In the rows, 128 means zero.
Each row is followed by its class. Each block has new classes.
[147 101  73 127  98 126 183  98 137 126 215 119 176 209 110 139 136  95
 135 120 134  91  99 114 109 144 132 127 179 166 121 151 114 129  72 166
 125 114 129 134  91 169 151 157] => tamir
[120 136 138 134 138 122 100 140 131 126 118 125 123 108 135 123 110 131
 122 131 128 138 128 133 124 119 123 139 136 111 125 109 112 129 150 109
 130 131 147 135 132  93 129 114] => Nere
[124 136 131 127 131 123 112 130 130 126 143 129 136 123 129 123 118 122
 119 131 126 131 126 130 119 120 127 138 145 118 124 104 127 124 128 120
 130 123 134 129 123 113 131 118] => Nere
[112 158 158 133 147 121  87 132 130 129  88 137 112  83 130 120 111 136
 117 126 122 168 146 143 127 119 128 141 134  94 121  91 121 124 156  92
 138 140 143 136 143  90 125  97] => Nere
[118 134 138 124 138 125 105 127 128 127 128 127 134 116 131 119 117 122
 122 131 129 132 127 135 117 120 121 136 136 118 123 107 121 128 136 112
 133 131 139 136 137  97 131 118] => Nere
[112 149 151 126 135 121  98 143 129  87 102 134 129  98 132 121 112 128
 120 126 124 141 140 128 123 119 129 136 132 105 120  71 122 122 148 108
 136 122 131 135 132 105 127 116] => tamir
[103 174 167 139 160 117  61 136 130 136  60 131  86  57 135 123 107 142
 113 121 119 129 145 144 133 111 124 138 109  95 121  83 126 126 166  75
 135 147 139 138 162  67 123  89] => vameb
[130 121 112 128 126 129 139 112 136 130 143 119 156 142 120 125 121 120
 116 132 131 122 126 121 118 121 131 132 119 131 124 114 115 126 119 132
 130 124 137 132 120 123 136 131] => tamir
[110 158 180 126 135 128  92 163 131 127  99 133 127  71 142 114 101 136
 121 132 130 164 133 145 123 114 122 136 142  77 127  91 117 126 166  93
 136 143 147 153 145  83 125 103] => Dil
[119 144 147 130 151 108  99 125 138 127 119 125 121 107 125 123 121 120
 113 128 126 140 135 138 116 113 136 139 147 110 121  86 128 127 131 103
 136 136 139 141 125  97 135 119] => vameb
[123 134 133 130 128 122 124 128 133 127 150 128 147 128 126 126 116 117
 126 131 130 131 123 137 117 125 127 132 146 128 123 113 117 121 128 123
 135 127 139 131 117 115 133 122] => tamir
[117 139 138 130 139 120 102 128 128 126 145 129 124 110 130 122 116 130
 122 130 125 134 132 132 122 122 127 135 135 115 118 106 122 120 136 100
 136 130 129 142 129  91 124 107] => tamir
[123 139 111 135 143 109 109 110 133 118 136 123 134 120 121 122 115 117
  92 130 129 136 134 135 117 117 136 145 149 120 119  99 116 125 118 109
 136 126 144 137 120 106 136 111] => vameb
[ 95 151 151 133 141 128  91 151 124 123  93 133 116  82 140 124 109 129
 123 123 121 152 141 138 134 113 123 129 122 103 130  98 124 127 152  97
 139 136 138 136 138  92 125 108] => Dil
[118 148 152 129 144 120  94 125 129 129 101 130 115  92 130 125 118 124
 120 128 119 149 138 140 123 117 129 138 127 106 121  99 130 128 145  98
 137 134 153 140 143  94 122 108] => tamir
[107 149 168 135 142 123  80 144 125 117  91 127 116  80 134 121 112 137
 131 130 125 156 141 147 125 116 125 134 130  74 121  94 124 122 156  94
 141 132 137 134 143  88 132 102] => Nere
[169  69  22 126  97 123 229  66 138 134 252 113 199 252  96 152 155  92
 137 136 138  63  85 102 103 146 140 127 190 203 119 175 111 142  39 199
 120  98 125 127  59 214 156 182] => vameb
[110 151 162 129 143 125  84 141 127 125 108 130 119  92 142 120 104 140
 127 127 125 148 133 137 126 118 126 133 133 100 132  97 124 127 172 105
 135 135 138 139 137  91 127 110] => tamir
[130 125 132 125 122 125 141 120 136 127 187 126 158 139 124 126 120 106
 132 133 136 129 112 137  92 121 130 142 180 121 116 106 112 126 114 127
 139 124 149 160 102 114 137 117] => vameb
[113 150 159 135 131 121  92 145 127 124 100 128 121  87 135 123 104 128
 120 133 126 148 134 137 124 118 125 142 124 104 127 100 122 120 147 101
 132 138 138 139 137  90 112 102] => tamir
[125 147 141 131 133 122 105 133 122 127 125 115 138 109 131 121 109 131
 124 128 127 139 127 131 120 121 127 135 141 117 124 106 115 128 139 109
 128 135 139 136 128 103 124 114] => tamir
[ 94 167 192 125 145 123  56 159 138 127 100 132 128  56 144 109  84 128
 118 144 127 171 144 151 112 108 125 144 152  73 110  78 104 125 161  72
 144 149 156 148 147  59 126  85] => vameb
[119 143 137 128 131 116 113 132 135 127 152 128 152 113 124 120 101 113
 126 132 130 143 120 137 108 104 132 145 167 107 121  99 106 125 126 116
 140 136 150 148  98  90 134 115] => vameb

Each row is followed by its class. Each block has new classes.
[119 134 133 120 187 123 129 124 130 133 162 125 125 110 128 129 105 113
 131 131 134 120 118 122 123 134 139 116 113 147 126 126 114 123 132 129
 131 116 125 138 134 124 129 163] => (64)
[144 135 132 123 189 114 130 127 125 133 180 106 130 113 134 127  98 104
 139 127 128 121 119 125 119 132 144 111 108 147 127 137 128 128 128 134
 140 112 129 148 142 121 127 175] => (64)
[115 140 133 129 170 126 127 136 124 129 144 134 119 117 128 123 105 114
 125 129 131 128 127 125 125 133 137 116 118 134 131 126 121 122 130 126
 137 122 121 132 133 123 128 152] => (64)
[100 129 127 123 151 123 121 117 140 132 128 136 123 123 120 139 126 130
 125 136 141 121 119 121 129 122 126 130 122 134 132 120 119 118 131 124
 111 127 123 132 129 131 123 142] => (64)
[109 140 133 123 180 124 130 127 131 128 150 132 127 117 125 130 107 121
 126 133 135 127 126 120 127 128 134 119 118 134 132 118 120 126 133 125
 129 122 123 134 131 124 124 154] => (64)
[113 141 132 125 174 127 130 133 124 126 148 133 128 119 128 122 101 119
 123 122 129 127 130 123 128 132 135 117 120 129 132 125 120 126 131 125
 135 123 122 130 132 123 127 153] => (64)
[109 137 132 124 173 123 127 130 122 131 143 137 127 118 127 126 103 118
 119 126 132 126 127 122 126 134 137 118 119 131 133 128 119 124 131 127
 130 121 121 131 130 126 128 153] => (64)
[125 125 128 124 164 118 126 133 112 128 135 134 131 119 123 110  94 117
 117 118 120 129 134 125 127 131 133 111 122 116 135 144 127 130 128 129
 135 121 120 128 137 125 129 156] => (56)
[107 139 133 125 163 127 129 126 129 123 138 137 132 121 126 128 110 125
 124 135 132 124 128 123 130 126 133 121 121 138 136 121 118 124 131 124
 128 125 120 128 127 122 125 146] => (64)
[133 116 123 129 117 124 123 130 114 126 115 130 134 133 121 111 114 135
 123 112 116 133 138 131 131 130 124 125 140 106 129 142 129 133 127 130
 127 132 125 119 132 131 128 127] => (61)
[117 137 134 125 174 122 133 130 131 129 150 133 123 116 128 126 109 111
 127 133 133 126 122 124 126 133 139 115 114 138 130 124 119 124 131 129
 134 117 122 144 135 121 128 157] => (64)
[157 114 122 131 124 119 126 120 123 128 138 108 138 125 130 117 118 134
 132 112 115 129 133 129 125 126 127 127 132 120 126 145 138 139 126 133
 129 128 137 130 136 130 132 133] => (61)
[143 125 128 128 130 129 131 125 128 126 135 113 137 129 130 117 121 133
 128 117 120 131 134 129 128 127 129 131 129 121 125 129 134 138 130 128
 128 132 133 125 127 129 129 125] => (61)
